Each row is followed by its class.
-188	-56	-70	136	22	143	222	6	25	-66	8	-49	-209	-112	-118	-61	-50	31	-45	-122	-116	-8	80	157	22	34	43	-37	35	-95	-2	-45	80	39 -> Z358
-108	-418	680	-128	58	559	215	112	127	208	6	-95	-572	-120	190	566	74	117	229	479	-370	286	-3	31	124	183	-80	-244	58	337	-279	-77	-130	272 -> Z656
-87	-44	-218	63	-53	-46	-85	87	-53	-84	23	-13	-45	-47	-63	-45	-8	-38	12	-4	23	-22	-33	27	13	-138	-205	-25	40	47	119	-42	-108	42 -> Z326
-96	-29	26	-28	-10	119	-147	40	-9	-68	60	-18	-26	-64	36	-52	-45	10	16	131	-108	29	-13	-45	85	-117	-220	-134	-18	35	130	-31	0	101 -> Z548
-148	-127	99	72	34	135	342	54	-10	-80	58	-22	-132	-207	-113	-26	-2	-69	-59	-100	-94	181	50	11	-84	-34	-20	-35	26	-78	-29	-103	39	-45 -> Z877
-40	-39	-46	0	-85	46	-267	-1	14	-33	-108	63	-54	74	86	-1	-41	60	-77	40	-59	-39	-1	151	146	-114	-2	-99	56	104	186	27	-40	106 -> Z724
214	-29	846	-299	145	263	-399	-472	175	130	78	94	110	477	241	-417	206	410	586	-25	60	-78	-159	28	-47	-288	-345	83	62	108	-40	314	182	-92 -> Z656
-105	-123	36	143	2	78	321	2	-35	-96	75	-89	-108	-234	-67	-39	-52	-102	-53	-114	41	206	37	96	59	-28	-76	-70	28	-89	-14	-93	125	22 -> Z358
-195	-126	-89	154	19	64	309	-11	-32	7	0	-85	-112	-126	-108	4	-99	-98	-92	-20	-83	156	28	130	-41	5	35	-41	37	-13	72	-126	42	-19 -> Z548
175	92	150	79	59	-78	-41	-68	109	42	-44	26	18	62	-70	-188	172	91	25	-195	-56	-23	-17	96	-125	-24	61	259	-48	-70	47	-24	-54	-93 -> Z688
-143	-52	-130	116	14	72	-212	66	-3	-62	-32	41	-149	-60	-22	-51	-48	63	-32	122	4	-69	5	-6	170	-189	-27	-111	3	140	188	-11	-23	67 -> Z248
-719	31	124	-302	-66	10	-199	151	-119	66	-76	238	29	286	-261	-165	158	277	574	577	174	292	104	57	10	321	-396	381	70	84	348	250	267	74 -> Z358
-251	-71	-27	61	7	156	339	89	-16	-42	2	22	-179	-171	-176	-22	-115	-41	-113	-68	-133	116	83	95	-68	-23	40	50	66	-99	80	-1	-16	-35 -> Z248
-101	-30	-69	129	-54	45	105	-84	1	-97	138	-41	-137	-193	-212	-20	-35	-30	-132	-235	-33	53	76	73	-49	-99	-35	-2	-21	-184	-44	-45	106	-28 -> Z358
-120	-200	55	146	64	88	323	33	9	-49	106	5	-221	-242	-9	14	-141	-29	-58	-24	-2	164	105	112	40	-34	-58	-27	23	-26	-14	-16	1	60 -> Z482
-431	-89	189	-237	-116	219	-12	99	213	-51	-226	134	374	568	-49	-312	480	76	264	-70	-58	553	-7	-359	-438	-266	41	79	-74	18	450	213	132	187 -> Z656
116	-49	210	36	21	32	29	-137	151	21	44	33	-54	-35	77	-90	131	20	-22	-68	-312	79	-7	59	-54	-79	69	102	-87	-46	58	93	-17	145 -> Z358
-91	-174	-11	107	60	106	211	3	-2	-53	56	-16	-159	-158	-98	-25	-79	-76	-48	-55	42	193	56	78	-22	-39	13	-53	21	16	6	-92	52	19 -> Z877
-323	185	217	-73	80	-162	224	-441	398	90	-136	-386	-10	143	-405	-101	330	338	178	-316	-441	-124	-58	151	-78	253	-101	250	-223	-153	112	225	147	-138 -> Z724
-219	-123	0	114	-72	158	100	-70	-13	-82	154	-7	-239	-186	-140	48	-157	-39	21	-57	-21	105	71	88	-5	29	42	-75	1	-73	68	-85	79	46 -> Z248
-445	235	-8	189	-143	-208	269	-8	-292	141	-521	48	-106	322	323	247	37	-498	55	225	-51	-138	-120	-387	-212	109	163	-212	163	157	281	-426	54	-17 -> Z723
182	-17	129	136	-10	-12	-126	-108	137	31	3	83	49	97	-80	-41	172	34	3	-247	-52	8	-9	103	-35	-30	24	168	-5	4	165	12	-143	60 -> Z548
-158	-47	-104	46	55	184	-170	-36	-7	-72	86	-61	-144	-86	-177	-75	-34	-9	18	136	-21	-45	2	67	66	-107	-129	-38	6	9	149	-101	98	-35 -> Z877
-269	17	-79	104	25	117	294	15	-94	2	18	-18	-84	-30	-212	-59	-89	-5	7	-162	-10	92	18	66	-5	78	146	88	48	-92	105	-67	93	12 -> Z656
-285	-36	-24	92	-50	170	291	84	-71	-65	-17	-36	-132	-114	-121	41	-4	-58	-116	-4	-113	119	63	45	-65	-23	6	-92	48	-82	11	-141	129	-25 -> Z248
-354	-79	-123	62	62	217	233	19	-58	-33	91	-78	-281	-162	-242	-53	-82	-44	-50	11	-66	41	91	117	-28	81	84	5	65	-66	4	-108	131	-38 -> Z326
-583	-98	-235	-209	89	95	221	-79	110	33	-3	-48	-280	23	-427	-166	233	-135	-195	-139	-664	253	-50	-389	-680	-64	489	326	82	94	-44	140	-301	109 -> Z688
-57	40	148	-3	-79	-52	-178	-82	91	45	12	97	-42	138	-92	-60	55	81	-46	-18	-150	89	70	109	-165	26	46	156	-21	-105	203	32	23	52 -> Z358
-197	-173	95	44	-23	191	149	-46	86	-7	119	24	-263	-178	-46	-34	-62	-91	-148	-45	-113	166	118	14	-51	-107	192	-48	36	-107	77	74	48	0 -> Z482
-625	-25	-150	167	-275	-74	-234	-98	175	-97	56	-12	119	535	-301	-153	-194	533	148	-116	66	384	352	-197	375	-77	382	225	-35	-260	385	271	482	282 -> Z358
105	-41	899	-194	36	-255	326	146	77	-129	40	182	93	-7	-56	-404	599	573	213	-519	131	722	95	-191	-116	-199	-20	212	83	-182	-93	349	332	173 -> Z358
133	-2	137	31	21	-1	-81	-72	171	-6	27	-17	36	-17	-129	-180	229	59	-104	-225	-252	41	-1	112	-77	-83	12	169	-5	-132	77	84	-55	6 -> Z688
-165	-71	-212	-21	-109	-14	-295	84	-29	-72	55	69	-64	12	-59	-69	-106	41	-56	-43	188	122	96	167	45	-135	-190	-21	-13	3	242	52	-47	130 -> Z482
-252	125	-280	-72	-280	-172	-488	4	320	121	-416	-75	151	446	-247	217	140	309	-143	-238	-416	113	243	-60	174	81	229	55	-196	-94	241	102	1	150 -> Z656
19	-127	3	48	57	222	-261	19	93	-16	66	128	-246	-9	-89	-133	-22	74	12	74	-90	-152	18	123	76	-263	-189	-22	51	135	172	68	-120	77 -> Z723
-28	-4	115	25	-16	-78	-10	-70	75	-13	-28	-46	128	185	-135	-139	89	41	-75	-108	-70	197	25	168	-178	24	75	185	17	-109	193	-51	123	99 -> Z656
-159	-26	-105	34	-55	79	-80	9	-14	-86	13	-7	-158	-64	-121	-2	-99	18	23	113	40	-73	2	180	77	-87	-212	10	58	63	203	-45	-44	-54 -> Z326
-251	-136	224	-201	154	403	-390	46	101	295	-280	24	-234	82	67	66	-439	7	400	745	-131	-71	-39	129	387	376	275	284	-9	182	106	253	-61	91 -> Z723
142	-56	263	67	-241	115	-265	-301	312	100	-151	343	28	352	241	149	267	120	-86	-147	-599	-20	-88	-342	-110	-565	21	-352	-29	198	205	334	-201	121 -> Z326
0	61	37	32	-11	113	-73	-48	87	-17	29	115	-53	18	-95	-87	59	59	-51	-98	-51	-40	60	162	-34	52	137	184	-54	-33	97	68	-10	81 -> Z548
-308	-90	-176	77	-4	185	297	47	-37	43	47	-7	-288	-153	-166	-43	-147	-120	-112	11	-72	99	94	130	27	6	121	52	52	-69	30	39	46	-21 -> Z877
-227	4	-200	23	-199	-30	-180	75	-61	-126	4	70	-54	-43	-93	75	5	49	-97	29	55	77	72	65	41	-112	-62	-96	0	23	231	-44	33	57 -> Z548
18	-174	-211	-71	-125	-389	-245	-103	81	291	-63	-28	287	648	524	-109	333	101	409	103	327	437	28	156	-144	121	132	364	-127	76	181	173	-108	193 -> Z724
54	70	173	-2	87	40	17	-105	48	29	13	24	-10	69	-58	-124	166	49	-65	-153	-207	78	-2	140	-165	28	112	277	8	-102	88	4	-11	99 -> Z688
-160	-23	-178	70	-38	-51	-250	-3	-53	-73	22	72	-154	-9	-53	-3	-85	54	71	87	135	-13	37	135	4	-77	-156	-14	-16	34	267	-57	-3	53 -> Z877
-34	99	182	51	45	-30	-32	-75	39	15	-125	86	24	147	-7	-111	204	77	58	-161	-123	-25	-33	68	-153	126	239	175	9	-22	176	-36	-18	62 -> Z248
-210	-5	-119	-3	-142	-95	-305	38	-85	-38	-110	79	91	143	-65	-4	-20	74	1	-11	77	100	-4	200	113	-124	-215	51	11	45	361	44	-30	117 -> Z877
-161	-61	-83	110	-1	192	223	-35	37	9	14	-53	-181	-69	-177	57	-77	8	-109	-101	-133	29	60	158	10	2	72	-4	46	-85	-10	-1	39	-28 -> Z326
76	110	5	46	38	-13	33	-110	137	-7	-145	32	-8	92	80	-122	216	107	-39	-203	-194	-33	-9	196	-129	25	188	196	-61	-49	88	61	-82	55 -> Z248
-282	-127	-52	93	13	101	337	-71	-10	-63	46	-112	-186	-208	-107	-32	4	-121	-16	-87	-108	157	62	7	-45	-65	17	-19	21	-91	25	-75	110	-28 -> Z248
110	-26	148	59	69	-103	-114	-36	127	36	-38	72	-26	5	-63	-87	120	117	22	-106	-128	22	6	163	-80	20	-15	158	-56	9	177	29	-118	53 -> Z688
-260	-89	-191	154	-4	191	332	41	-67	-12	22	-16	-196	-138	-118	-13	-261	-160	-126	-1	0	196	97	201	-34	33	31	65	52	-106	57	-85	46	19 -> Z482
-233	38	-190	-21	-67	125	-189	86	-15	-93	-47	46	-116	-7	-89	7	-68	7	25	170	-61	-49	37	27	38	-31	-59	-13	-3	28	225	-14	2	108 -> Z248
-217	-54	-61	138	22	199	247	-15	51	62	-38	-22	-130	21	-162	-26	-124	10	-42	2	-143	100	88	60	3	7	162	87	60	-158	46	26	128	-56 -> Z724
76	-2	76	69	16	-86	-171	-128	165	65	-106	20	23	149	-74	-102	124	168	-6	-182	-187	17	58	291	11	28	-30	178	-37	-29	186	64	-34	118 -> Z548
-219	-93	-29	118	32	63	320	-23	-53	-16	107	-72	-185	-131	-130	-108	-15	-47	30	-104	31	179	41	81	-19	-22	-49	111	71	-68	-6	-67	62	-19 -> Z656
-201	-130	-127	109	79	99	319	35	-15	-35	176	-100	-264	-240	-228	-94	-145	-48	-76	-2	108	188	115	183	-45	34	-49	64	36	-98	-3	-80	86	-91 -> Z326
192	19	78	-19	-107	-181	-123	-79	110	6	-75	37	232	167	120	-74	270	16	-52	-207	-41	80	-15	105	-48	-38	117	160	-65	32	156	36	-107	70 -> Z548
33	-369	428	366	47	-520	252	-22	122	-247	104	-28	-296	-295	132	-286	-10	262	396	-316	391	368	171	-167	136	-334	-314	-13	-63	154	45	-209	34	56 -> Z548
-84	-65	63	47	-98	125	282	-24	41	-5	107	-105	-139	-85	-46	18	-17	-44	-93	-81	-87	31	33	71	-71	-77	23	-64	13	-118	-124	9	68	-73 -> Z248
76	-9	73	1	2	17	-97	59	134	38	-53	92	-16	117	-92	-65	67	70	-192	-91	-215	11	71	137	-132	-85	63	130	-4	-53	178	50	-94	91 -> Z724
-198	-88	-226	56	-49	29	51	36	-17	30	-97	-34	-126	-19	-43	36	-181	-159	-127	97	-33	110	-29	194	-2	-166	-314	-40	15	83	247	22	-151	71 -> Z723
-190	3	-239	80	-39	-29	-60	20	-65	-115	-69	54	-110	-44	-39	-25	-19	4	0	-50	137	13	3	79	-61	-89	-73	-17	-17	106	123	-81	-63	26 -> Z688
-107	-36	-116	20	-123	1	-358	-34	12	-131	54	74	54	35	10	-31	35	11	-103	37	57	49	23	61	14	-179	-199	-101	-24	50	215	-11	-27	57 -> Z326
-269	-43	-69	82	-12	92	148	11	12	-35	-2	-45	-113	-34	-201	-75	3	20	-56	-56	-66	201	100	95	-141	91	144	53	57	-164	57	-87	141	-58 -> Z688
-258	-24	-92	116	8	116	217	8	14	-68	-39	-26	-136	-96	-193	-87	-42	16	-114	-160	-106	229	122	83	8	21	119	24	16	-111	88	-67	144	56 -> Z688
48	55	79	35	6	120	-110	-11	185	-14	-152	79	-17	163	-142	-108	167	213	-64	-187	-307	-26	88	214	-127	53	205	132	17	-101	150	-27	-15	18 -> Z248
-253	-65	-141	76	-18	84	362	30	-44	-80	37	-70	-25	-121	-138	-22	-85	-94	-113	-70	-62	151	62	15	-89	-43	59	51	13	-113	14	-69	60	-65 -> Z688
-156	-84	-90	73	50	45	-116	46	33	-95	128	-1	-283	-149	-89	-92	-36	65	37	174	-63	-51	53	118	1	-97	-274	42	27	48	153	-36	-86	65 -> Z688
-195	21	-56	21	-16	49	-163	14	-47	-85	27	7	-31	-31	-93	-50	30	30	-101	29	-32	33	-10	77	46	-80	-81	18	3	22	196	-27	5	72 -> Z326
-229	-102	-59	37	14	123	174	83	-59	-54	100	-18	-209	-200	-37	-18	-85	-55	-72	51	108	174	123	85	10	21	20	-28	-7	-64	3	-64	97	8 -> Z358
-23	-121	363	-158	-65	40	-277	-68	284	152	185	171	-116	343	107	-348	-149	-153	-195	127	-140	186	60	-321	-618	-394	87	122	61	-116	160	308	-214	12 -> Z656
